Here is a tiny trained network, its code and every weight. The questions are about switching its units off for an input and a target symbol, where a switched-off unit gives its printed mean instead of its output.

import numpy as np


def w(rows, s, z=0):
    codes = np.array(rows[::2]) - 128.0
    scale = np.full(codes.shape[1], s)
    scale[-1] = z or s
    return codes * scale


def f(y):
    return np.maximum(y, 0)


def softmax(a):
    e = np.exp(a - a.max(-1, keepdims=True))
    return e / e.sum(-1, keepdims=True)


def log_softmax(a):
    a = a - a.max(-1, keepdims=True)
    return a - np.log(np.exp(a).sum(-1, keepdims=True))


def net(x, mask):
    ids = ['ΓΔΠαβζηθξτφψ'.index(c) for c in x.split()]
    T = len(ids)
    res = E[ids] + P[:T]
    u = 0
    for l in range(2):
        q, k, v = (res @ M[l].T for M in (Q, K, V))
        z = softmax(np.where(np.tri(T) > 0, q @ k.T / 2**0.5, -1e9)) @ v
        res = res + np.where(mask[u], z, O[l][:, -1]) @ O[l][:, :-1]
        u += 1
        y = f(res @ A[l][:, :-1].T + A[l][:, -1])
        res = res + np.where(mask[u : u + 16], y, B[l][:, -1]) @ B[l][:, :-1]
        u += 16
    return log_softmax(res[-1] @ U[:, :-1].T + U[:, -1])


Q, K, V, O, A, B = {}, {}, {}, {}, {}, {}
E = w([
[55,102,242],'Γ',
[146,87,115],'Δ',
[124,76,150],'Π',
[144,161,118],'α',
[118,80,160],'β',
[145,118,203],'ζ',
[104,91,79],'η',
[7,160,239],'θ',
[121,75,164],'ξ',
[155,87,112],'τ',
[39,115,130],'φ',
[179,182,174],'ψ',
],0.015)
P = w([
[128,198,144],'0',
[114,151,70],'1',
[175,17,174],'2',
[86,120,132],'3',
[135,161,82],'4',
[184,8,166],'5',
[90,126,132],'6',
[143,165,90],'7',
[187,15,165],'8',
[94,131,135],'9',
[143,169,94],'10',
[188,12,166],'11',
[93,134,136],'12',
],0.015)
Q[0] = w([
[73,95,253],'0.h0',
[108,112,136],'0.h0',
],0.0045)
K[0] = w([
[213,98,253],'0.h0',
[200,83,49],'0.h0',
],0.0048)
V[0] = w([
[153,254,138],'0.h0',
[223,152,188],'0.h0',
],0.0079)
O[0] = w([
[143,198,162,4],'0.h0',
[156,2,121,104],'0.h0',
],0.0092,0.0023)
A[0] = w([
[94,206,109,131],'0.n0',
[57,131,160,152],'0.n1',
[75,210,186,107],'0.n2',
[80,79,147,146],'0.n3',
[107,137,202,119],'0.n4',
[135,125,77,236],'0.n5',
[164,138,176,148],'0.n6',
[141,186,72,127],'0.n7',
[120,197,7,253],'0.n8',
[214,85,144,54],'0.n9',
[127,110,174,36],'0.n10',
[107,157,24,188],'0.n11',
[167,211,175,103],'0.n12',
[93,48,89,199],'0.n13',
[127,182,143,67],'0.n14',
[220,124,110,100],'0.n15',
],0.012,0.0035)
B[0] = w([
[134,138,194,201],'0.n0',
[150,157,158,254],'0.n1',
[160,125,174,251],'0.n2',
[103,145,118,248],'0.n3',
[163,99,113,222],'0.n4',
[94,105,140,160],'0.n5',
[143,56,156,163],'0.n6',
[28,183,79,158],'0.n7',
[46,176,135,196],'0.n8',
[61,179,144,180],'0.n9',
[103,159,2,169],'0.n10',
[128,184,114,172],'0.n11',
[181,95,158,179],'0.n12',
[186,168,197,249],'0.n13',
[162,144,188,159],'0.n14',
[80,98,169,158],'0.n15',
],0.0092,0.0075)
Q[1] = w([
[79,31,141],'1.h0',
[93,254,169],'1.h0',
],0.0084)
K[1] = w([
[254,169,175],'1.h0',
[166,41,51],'1.h0',
],0.0082)
V[1] = w([
[94,2,143],'1.h0',
[90,194,98],'1.h0',
],0.007)
O[1] = w([
[61,1,110,62],'1.h0',
[160,9,101,2],'1.h0',
],0.0099,0.004)
A[1] = w([
[101,154,153,14],'1.n0',
[197,114,108,207],'1.n1',
[73,205,43,97],'1.n2',
[143,196,208,49],'1.n3',
[53,126,157,67],'1.n4',
[109,160,3,168],'1.n5',
[151,86,170,138],'1.n6',
[140,48,20,112],'1.n7',
[144,43,119,255],'1.n8',
[118,104,176,110],'1.n9',
[164,46,206,133],'1.n10',
[129,131,171,88],'1.n11',
[30,144,129,57],'1.n12',
[99,185,84,224],'1.n13',
[63,180,129,131],'1.n14',
[181,206,242,127],'1.n15',
],0.011,0.0044)
B[1] = w([
[84,119,108,151],'1.n0',
[233,22,254,133],'1.n1',
[159,198,67,149],'1.n2',
[98,120,85,215],'1.n3',
[170,98,100,155],'1.n4',
[123,166,235,135],'1.n5',
[164,181,67,147],'1.n6',
[97,98,130,128],'1.n7',
[10,92,108,133],'1.n8',
[146,172,66,153],'1.n9',
[139,215,115,161],'1.n10',
[148,112,91,158],'1.n11',
[211,109,98,155],'1.n12',
[90,93,200,152],'1.n13',
[142,51,113,170],'1.n14',
[116,67,97,255],'1.n15',
],0.008,0.03)
U = w([
[104,179,101,2],'Γ',
[152,96,88,105],'Δ',
[154,107,180,112],'Π',
[159,194,116,15],'α',
[189,177,153,178],'β',
[114,111,203,233],'ζ',
[118,168,162,183],'η',
[248,51,171,206],'θ',
[126,129,180,107],'ξ',
[68,6,192,147],'τ',
[145,76,102,41],'φ',
[146,142,156,113],'ψ',
],0.014,0.0055)

Each question gives the input, a string of symbols that net reads in full, and the target symbol t.
The units are the heads (2 rows each of Q, K, V and O) and the neurons (one row each of A and B). Each row of codes is followed by its name. A weight is (code - 128) times the scale printed after its matrix; where a second scale follows, it is the last column's (O, A, B and U).
mask holds one flag per unit, layer by layer, with each layer's heads first. A switched-off unit (its flag False) gives its mean, the last column of its rows in O or B, instead of its output. The means were averaged over made-up inputs and are rounded, as every weight is.
A unit's drop is (log p(t) with every unit on - log p(t) with that unit switched off) / (log p(t) with every unit on - log p(t) with every unit switched off).
The circuit of an input: a set's keep is (log p(t) with only the set's units on - log p(t) with every unit switched off) / (log p(t) with every unit on - log p(t) with every unit switched off). Starting from the 12 units with the biggest drops (on a tie, the unit counted first), units are removed one at a time, each time the one whose removal leaves the highest keep (on an exact tie, the one counted first), for as long as the keep stays at least 0.8.
circuit, biggest first: the units of the circuit, biggest drop first
most important unit: the unit with the biggest drop
top k neurons: the k neurons with the biggest drops, biggest first
top k neurons in layer l: the k neurons of layer l with the biggest drops, biggest first
drop when u is switched off: that unit's drop, to one decimal
input θ θ θ ψ, target θ: most important unit : 0.n12
input φ θ θ τ θ α θ ψ Γ, target θ: circuit, biggest first : [1.h0, 0.h0]
input φ θ φ, target θ: circuit, biggest first : [1.h0, 0.n8, 0.h0]
input θ φ α, target τ: top 2 neurons in layer 1 : [1.n10, 1.n15]
input τ Δ θ θ η Γ ψ Π φ φ ζ, target θ: circuit, biggest first : [0.n8, 1.h0]
input θ α β, target τ: top 2 neurons in layer 1 : [1.n15, 1.n10]
input θ Δ η ψ θ β θ Δ φ φ θ ψ, target τ: top 2 neurons : [0.n9, 0.n2]
input θ φ ξ β φ ξ θ φ Π, target τ: top 4 neurons : [0.n9, 0.n2, 0.n12, 0.n4]
input θ Π ψ φ Δ Δ, target τ: top 4 neurons in layer 0 : [0.n9, 0.n2, 0.n12, 0.n4]
input φ τ θ, target θ: top 3 neurons : [0.n4, 0.n8, 1.n1]
input φ φ θ ξ θ θ, target θ: top 2 neurons : [0.n4, 0.n8]
input θ φ φ φ θ, target Δ: top 4 neurons : [1.n15, 0.n2, 1.n9, 1.n3]
input ξ θ α Δ η θ ψ, target θ: top 2 neurons : [1.n1, 0.n8]
input η θ θ θ η α ζ ψ φ, target θ: circuit, biggest first : [1.h0]
input θ ζ η, target τ: top 4 neurons in layer 1 : [1.n15, 1.n10, 1.n2, 1.n6]
input α η α θ φ Δ θ ζ, target θ: top 3 neurons : [1.n1, 0.n8, 0.n9]
input θ θ ζ, target τ: top 4 neurons in layer 1 : [1.n15, 1.n2, 1.n12, 1.n10]
input θ Δ ψ Δ ξ β, target τ: top 3 neurons in layer 1 : [1.n15, 1.n2, 1.n10]
input ψ θ θ ξ θ φ Δ, target τ: top 4 neurons : [1.n10, 0.n10, 1.n6, 1.n2]
input θ ψ θ ζ ψ α θ Δ φ Π α τ, target τ: most important unit : 0.n9
input θ Γ θ ψ ζ φ θ φ β α θ α, target τ: top 4 neurons : [0.n2, 0.n12, 0.n9, 0.n1]
input α Π θ β ψ, target τ: top 2 neurons : [0.n7, 0.n8]
input θ θ φ ψ β ξ, target τ: top 4 neurons in layer 0 : [0.n9, 0.n2, 0.n12, 0.n14]
input θ Δ θ τ ζ η Δ θ θ θ Π ξ, target τ: top 2 neurons in layer 1 : [1.n15, 1.n10]
input θ θ φ θ θ, target Δ: drop when 1.n9 is switched off : 0.3
input θ β η, target τ: drop when 0.n1 is switched off : 0.1
input θ φ ξ η Δ ξ τ ξ Π, target τ: drop when 0.n10 is switched off : 0.2
input φ φ Γ θ θ α τ Γ Γ τ α φ φ, target τ: top neuron in layer 0 : [0.n10]
input θ θ Π τ φ Γ θ η τ, target τ: drop when 1.n15 is switched off : 0.2
